Below are the code and all the weights of a small trained network. Each question names an input and a class and asks about switching units off, where a switched-off unit gives its printed mean instead of its output.

import numpy as np


def w(rows, s, z=0):
    codes = np.array(rows[::2]) - 128.0
    scale = np.full(codes.shape[1], s)
    scale[-1] = z or s
    return codes * scale


def f(y):
    return y / 2 * (1 + np.tanh(0.7978845608 * (y + 0.044715 * y**3)))


def log_softmax(a):
    a = a - a.max(-1, keepdims=True)
    return a - np.log(np.exp(a).sum(-1, keepdims=True))


def net(x, mask):
    res = np.array(x, float).reshape(1, 6) / 4 @ E
    y = f(res @ A[0][:, :-1].T + A[0][:, -1])
    res = res + np.where(mask, y, B[0][:, -1]) @ B[0][:, :-1]
    return log_softmax(res[-1] @ U[:, :-1].T + U[:, -1])


A, B = {}, {}
E = w([
[128,173,186,19],'x0',
[126,138,120,126],'x1',
[129,159,108,118],'x2',
[1,160,130,153],'x3',
[126,110,139,134],'x4',
[155,204,213,190],'x5',
],0.0085)
A[0] = w([
[136,147,146,90,92],'N0',
[139,166,112,133,156],'N1',
[169,138,80,196,100],'N2',
[105,70,113,92,89],'N3',
[73,174,79,154,111],'N4',
[125,148,143,58,95],'N5',
[55,123,114,99,79],'N6',
[143,172,156,172,105],'N7',
[125,100,67,101,107],'N8',
[223,107,97,99,110],'N9',
[133,97,166,9,122],'N10',
[68,112,113,111,131],'N11',
[68,115,153,128,81],'N12',
[106,99,161,135,108],'N13',
[124,136,138,93,37],'N14',
[157,128,54,198,95],'N15',
[135,147,152,173,111],'N16',
[143,175,151,156,104],'N17',
[103,82,71,121,126],'N18',
[114,114,73,101,70],'N19',
[127,129,127,127,254],'N20',
[129,160,173,68,61],'N21',
[61,178,110,161,108],'N22',
[102,77,81,57,129],'N23',
[147,96,83,181,100],'N24',
[186,110,160,132,154],'N25',
[77,134,114,119,97],'N26',
[70,138,131,144,131],'N27',
[67,137,147,133,108],'N28',
[190,169,170,171,143],'N29',
[88,135,180,170,106],'N30',
[138,93,44,74,121],'N31',
[133,189,81,90,183],'N32',
[114,124,183,92,101],'N33',
[123,130,155,73,61],'N34',
[191,137,124,133,131],'N35',
[192,91,111,118,103],'N36',
],0.015,0.0066)
B[0] = w([
[100,183,86,147,151],'N0',
[151,55,155,149,149],'N1',
[84,150,87,152,206],'N2',
[171,221,180,134,183],'N3',
[124,112,103,109,182],'N4',
[75,204,76,180,185],'N5',
[171,148,109,108,173],'N6',
[208,185,243,133,187],'N7',
[221,179,210,150,198],'N8',
[137,78,36,71,254],'N9',
[38,124,119,175,251],'N10',
[169,79,138,100,178],'N11',
[143,144,51,90,154],'N12',
[145,129,129,122,129],'N13',
[138,223,80,149,125],'N14',
[64,177,104,195,219],'N15',
[168,185,198,177,168],'N16',
[143,208,204,84,174],'N17',
[97,198,206,160,215],'N18',
[184,199,168,163,165],'N19',
[94,3,187,123,215],'N20',
[142,146,82,200,184],'N21',
[170,95,53,81,199],'N22',
[183,161,229,139,245],'N23',
[75,161,79,196,206],'N24',
[141,69,97,124,207],'N25',
[169,150,101,65,153],'N26',
[186,57,66,81,178],'N27',
[183,77,33,63,172],'N28',
[151,112,181,121,234],'N29',
[174,128,131,111,182],'N30',
[154,164,215,114,251],'N31',
[77,84,166,123,185],'N32',
[56,211,66,167,163],'N33',
[152,249,83,207,155],'N34',
[157,71,59,51,191],'N35',
[138,91,50,71,213],'N36',
],0.0067,0.0076)
U = w([
[253,158,236,107,92],'0',
[229,77,34,18,72],'1',
[33,156,82,232,71],'2',
[127,66,174,104,254],'3',
],0.0072,0.0095)

Each question gives the input, the list of numbers given to net, and the class t.
The units are the neurons (one row each of A and B). Each row of codes is followed by its name. A weight is (code - 128) times the scale printed after its matrix; where a second scale follows, it is the last column's (A, B and U).
mask holds one flag per neuron, in row order. A switched-off neuron (its flag False) gives its mean, the last column of its row in B, instead of its output. The means were averaged over made-up inputs and are rounded, as every weight is.
A unit's drop is (log p(t) with every unit on - log p(t) with that unit switched off) / (log p(t) with every unit on - log p(t) with every unit switched off).
The circuit of an input: a set's keep is (log p(t) with only the set's units on - log p(t) with every unit switched off) / (log p(t) with every unit on - log p(t) with every unit switched off). Starting from the 12 units with the biggest drops (on a tie, the unit counted first), units are removed one at a time, each time the one whose removal leaves the highest keep (on an exact tie, the one counted first), for as long as the keep stays at least 0.8.
circuit, biggest first: the units of the circuit, biggest drop first
k most important neurons: the k neurons with the biggest drops, biggest first
drop of u: that unit's drop, to one decimal
input [5,-1,7,-8,5,0], class 1: most important neuron => N9
input [-3,2,0,3,-3,-1], class 1: circuit, biggest first => N10, N22
input [-7,-8,-4,-1,-6,-8], class 0: circuit, biggest first => N8, N31
input [-7,-5,2,-6,2,-6], class 2: 2 most important neurons => N15, N24
input [6,4,2,3,1,-5], class 2: circuit, biggest first => N10, N5
input [-6,2,-2,-5,5,-1], class 2: circuit, biggest first => N15, N24
input [3,4,-2,-5,-8,0], class 1: circuit, biggest first => N9, N18
input [-3,-4,5,8,-8,-7], class 1: 4 most important neurons => N22, N27, N28, N4
input [-7,5,-2,-8,8,1], class 1: 4 most important neurons => N9, N35, N36, N10
input [8,4,-3,6,-8,-5], class 2: 2 most important neurons => N10, N5
input [1,2,3,-6,8,-7], class 0: 2 most important neurons => N23, N31
input [-7,5,-3,-6,3,4], class 2: 3 most important neurons => N15, N24, N2
input [-8,-4,0,8,4,8], class 0: 2 most important neurons => N7, N16
input [-4,8,1,8,-2,-6], class 1: most important neuron => N22
input [-8,-5,-6,-5,1,-3], class 2: drop of N15 => 0.2
input [8,-4,-2,4,1,1], class 2: drop of N4 => 0.0
input [4,-7,4,-7,-6,3], class 1: drop of N9 => 0.1
